Below are the code and all the weights of a small trained network. Each question names an input and a target symbol and asks about switching units off, where a switched-off unit gives its printed mean instead of its output.

import numpy as np


def w(rows, s, z=0):
    codes = np.array(rows[::2]) - 128.0
    scale = np.full(codes.shape[1], s)
    scale[-1] = z or s
    return codes * scale


def f(y):
    return y / 2 * (1 + np.tanh(0.7978845608 * (y + 0.044715 * y**3)))


def softmax(a):
    e = np.exp(a - a.max(-1, keepdims=True))
    return e / e.sum(-1, keepdims=True)


def log_softmax(a):
    a = a - a.max(-1, keepdims=True)
    return a - np.log(np.exp(a).sum(-1, keepdims=True))


def net(x, mask):
    ids = ['βηθξπω'.index(c) for c in x.split()]
    T = len(ids)
    res = E[ids] + P[:T]
    u = 0
    for l in range(2):
        q, k, v = (res @ M[l].T for M in (Q, K, V))
        z = softmax(np.where(np.tri(T) > 0, q @ k.T / 4**0.5, -1e9)) @ v
        res = res + np.where(mask[u], z, O[l][:, -1]) @ O[l][:, :-1]
        u += 1
        y = f(res @ A[l][:, :-1].T + A[l][:, -1])
        res = res + np.where(mask[u : u + 8], y, B[l][:, -1]) @ B[l][:, :-1]
        u += 8
    return log_softmax(res[-1] @ U[:, :-1].T + U[:, -1])


Q, K, V, O, A, B = {}, {}, {}, {}, {}, {}
E = w([
[77,116,143,236,87,136,105,166,245,115],'β',
[50,134,89,68,18,117,73,109,165,142],'η',
[176,202,199,141,55,115,148,215,128,154],'θ',
[73,169,170,25,127,166,159,49,143,99],'ξ',
[105,143,176,190,186,76,207,139,93,85],'π',
[110,64,115,122,145,156,78,251,183,37],'ω',
],0.015)
P = w([
[140,200,93,123,228,2,93,165,154,175],'0',
[117,124,118,111,118,100,196,101,178,161],'1',
[157,152,72,176,83,86,194,144,119,70],'2',
[108,102,156,143,74,175,168,129,141,133],'3',
[120,90,164,111,65,147,142,151,90,112],'4',
[116,72,212,94,67,165,100,153,88,126],'5',
],0.0082)
Q[0] = w([
[193,116,151,83,179,119,89,113,75,154],'0.h1',
[194,252,46,162,170,20,157,48,156,196],'0.h1',
[94,1,63,154,157,115,140,48,138,144],'0.h1',
[198,138,123,153,163,104,145,163,114,179],'0.h1',
],0.007)
K[0] = w([
[76,98,160,187,153,87,73,169,206,137],'0.h1',
[145,138,108,74,253,46,101,128,155,154],'0.h1',
[182,179,133,109,114,88,134,201,149,197],'0.h1',
[65,110,32,116,167,118,105,152,166,101],'0.h1',
],0.0071)
V[0] = w([
[142,64,89,178,39,136,193,118,113,163],'0.h1',
[60,135,61,183,81,240,93,90,204,78],'0.h1',
[124,207,171,82,20,68,48,135,14,209],'0.h1',
[208,130,152,135,180,194,84,254,131,240],'0.h1',
],0.0046)
O[0] = w([
[47,152,212,93,160,119,62,227,114,138,79],'0.h1',
[180,73,225,139,159,83,13,79,160,116,235],'0.h1',
[39,254,138,169,124,111,118,229,125,79,147],'0.h1',
[128,22,86,237,138,246,139,166,99,136,9],'0.h1',
],0.0057,0.0015)
A[0] = w([
[232,149,141,112,87,133,143,80,129,223,129],'0.n1',
[104,122,66,62,160,81,131,162,177,115,248],'0.n2',
[40,81,201,105,121,145,151,154,137,1,191],'0.n3',
[80,107,113,246,136,72,129,93,164,175,166],'0.n4',
[120,103,179,225,212,98,236,69,57,111,207],'0.n5',
[119,108,16,111,79,71,140,82,102,197,122],'0.n6',
[133,122,110,176,129,80,89,153,138,144,146],'0.n7',
[126,117,169,190,167,81,107,87,140,137,187],'0.n8',
],0.0067,0.0016)
B[0] = w([
[124,203,155,166,34,107,185,165,103,156,142],'0.n1',
[202,207,120,224,207,91,88,91,166,119,175],'0.n2',
[239,188,140,29,81,190,102,100,147,92,254],'0.n3',
[25,58,94,68,133,122,217,232,186,212,187],'0.n4',
[105,86,135,27,138,118,71,223,142,80,154],'0.n5',
[90,223,136,80,156,151,32,212,167,136,133],'0.n6',
[146,89,162,138,138,102,136,81,133,176,158],'0.n7',
[81,53,103,2,172,93,141,119,88,182,149],'0.n8',
],0.0065,0.0071)
Q[1] = w([
[192,211,119,93,95,96,247,125,196,8],'1.h1',
[176,79,16,166,230,96,168,108,87,61],'1.h1',
[123,32,193,1,89,84,159,219,205,131],'1.h1',
[110,125,37,122,48,42,101,134,238,74],'1.h1',
],0.0057)
K[1] = w([
[178,91,129,119,213,147,102,149,147,1],'1.h1',
[125,130,30,190,137,58,109,115,167,225],'1.h1',
[168,106,195,79,63,165,38,165,119,80],'1.h1',
[128,104,195,184,174,110,92,115,43,60],'1.h1',
],0.0071)
V[1] = w([
[29,22,170,165,113,59,192,234,91,161],'1.h1',
[229,116,133,231,131,140,26,186,194,189],'1.h1',
[107,104,76,151,65,98,30,156,217,76],'1.h1',
[123,134,153,144,3,44,56,38,89,204],'1.h1',
],0.0044)
O[1] = w([
[89,135,213,47,112,114,111,186,122,86,5],'1.h1',
[160,97,138,116,1,88,137,154,124,110,179],'1.h1',
[117,141,43,55,143,100,96,132,109,179,245],'1.h1',
[72,157,62,139,121,143,92,168,75,143,3],'1.h1',
],0.0097,0.0037)
A[1] = w([
[84,210,135,133,151,96,163,115,92,127,178],'1.n1',
[102,146,162,136,64,109,98,184,106,166,126],'1.n2',
[96,70,187,201,189,176,192,186,193,195,215],'1.n3',
[72,230,69,104,82,124,81,134,135,131,210],'1.n4',
[136,136,70,163,112,180,189,73,221,151,208],'1.n5',
[179,7,143,126,144,134,160,200,186,131,142],'1.n6',
[148,90,153,138,64,106,186,69,121,133,2],'1.n7',
[88,136,34,121,177,2,153,84,80,101,81],'1.n8',
],0.0065,0.0022)
B[1] = w([
[103,75,165,175,218,255,105,136,28,72,159],'1.n1',
[95,169,43,117,106,194,176,144,91,95,191],'1.n2',
[96,140,123,135,81,81,127,77,108,56,208],'1.n3',
[200,100,146,143,182,168,118,213,191,164,208],'1.n4',
[210,173,152,180,93,80,84,108,102,107,241],'1.n5',
[148,59,109,131,68,154,147,70,62,150,255],'1.n6',
[129,153,210,112,126,184,138,166,145,49,154],'1.n7',
[56,146,171,90,146,85,125,67,125,128,150],'1.n8',
],0.0071,0.0089)
U = w([
[99,159,116,183,118,242,181,204,54,104,4],'β',
[118,153,123,93,194,118,95,173,214,248,19],'η',
[139,122,115,78,57,78,116,61,131,163,217],'θ',
[90,157,255,115,189,112,79,32,135,78,169],'ξ',
[55,83,152,50,174,114,110,74,51,147,63],'π',
[178,87,129,210,169,152,77,62,75,165,208],'ω',
],0.0044,0.0016)

Each question gives the input, a string of symbols that net reads in full, and the target symbol t.
The units are the heads (4 rows each of Q, K, V and O) and the neurons (one row each of A and B). Each row of codes is followed by its name. A weight is (code - 128) times the scale printed after its matrix; where a second scale follows, it is the last column's (O, A, B and U).
mask holds one flag per unit, layer by layer, with each layer's heads first. A switched-off unit (its flag False) gives its mean, the last column of its rows in O or B, instead of its output. The means were averaged over made-up inputs and are rounded, as every weight is.
A unit's drop is (log p(t) with every unit on - log p(t) with that unit switched off) / (log p(t) with every unit on - log p(t) with every unit switched off).
The circuit of an input: a set's keep is (log p(t) with only the set's units on - log p(t) with every unit switched off) / (log p(t) with every unit on - log p(t) with every unit switched off). Starting from the 12 units with the biggest drops (on a tie, the unit counted first), units are removed one at a time, each time the one whose removal leaves the highest keep (on an exact tie, the one counted first), for as long as the keep stays at least 0.8.
circuit, biggest first: the units of the circuit, biggest drop first
k most important neurons: the k neurons with the biggest drops, biggest first
k most important neurons of layer l: the k neurons of layer l with the biggest drops, biggest first
drop when u is switched off: that unit's drop, to one decimal
input π β θ β, target β: 3 most important neurons	0.n4; 1.n2; 0.n2
input θ θ β ξ ξ θ, target ω: circuit, biggest first	1.h1; 0.n3
input π π β, target ξ: circuit, biggest first	1.h1; 0.n5
input θ ξ η η, target ω: circuit, biggest first	1.h1; 0.n4
input β θ β η ω π, target θ: circuit, biggest first	0.n3; 1.h1; 1.n1; 0.n2
input ω β β θ η, target β: circuit, biggest first	0.h1; 1.h1; 1.n2
input β θ ξ η ξ, target ω: 2 most important neurons	0.n3; 0.n4
input θ β η β β, target η: circuit, biggest first	1.h1; 0.h1; 1.n3; 1.n4
input β θ β, target β: circuit, biggest first	1.h1; 0.h1; 0.n4
input ξ η η, target η: circuit, biggest first	1.n4; 0.n6
input ω π η, target η: 2 most important neurons	0.n6; 1.n4
input η π π θ, target ξ: 2 most important neurons of layer 0	0.n5; 0.n4
input η β β, target η: most important neuron of layer 1	1.n4
input η ξ ξ ξ θ η, target ω: circuit, biggest first	1.h1; 0.n4; 0.n3
input β ω η π β β, target ξ: circuit, biggest first	0.n5; 1.h1
input η ω η β, target θ: 3 most important neurons of layer 0	0.n4; 0.n3; 0.n2
input ω β π, target π: 3 most important neurons of layer 0	0.n5; 0.n3; 0.n8
input θ η η θ, target β: 2 most important neurons of layer 1	1.n2; 1.n1
input ξ β π, target ξ: 2 most important neurons of layer 1	1.n2; 1.n8
input η η θ, target β: 2 most important neurons	1.n2; 1.n1
input η β η β ω ω, target θ: most important neuron of layer 0	0.n3
input β ξ θ π η, target ξ: drop when 1.n5 is switched off	-0.1
input ω π π, target π: drop when 1.h1 is switched off	-0.2
input β θ ξ ξ θ, target ω: drop when 1.n2 is switched off	0.1
input π β η, target ξ: drop when 1.n3 is switched off	-0.1
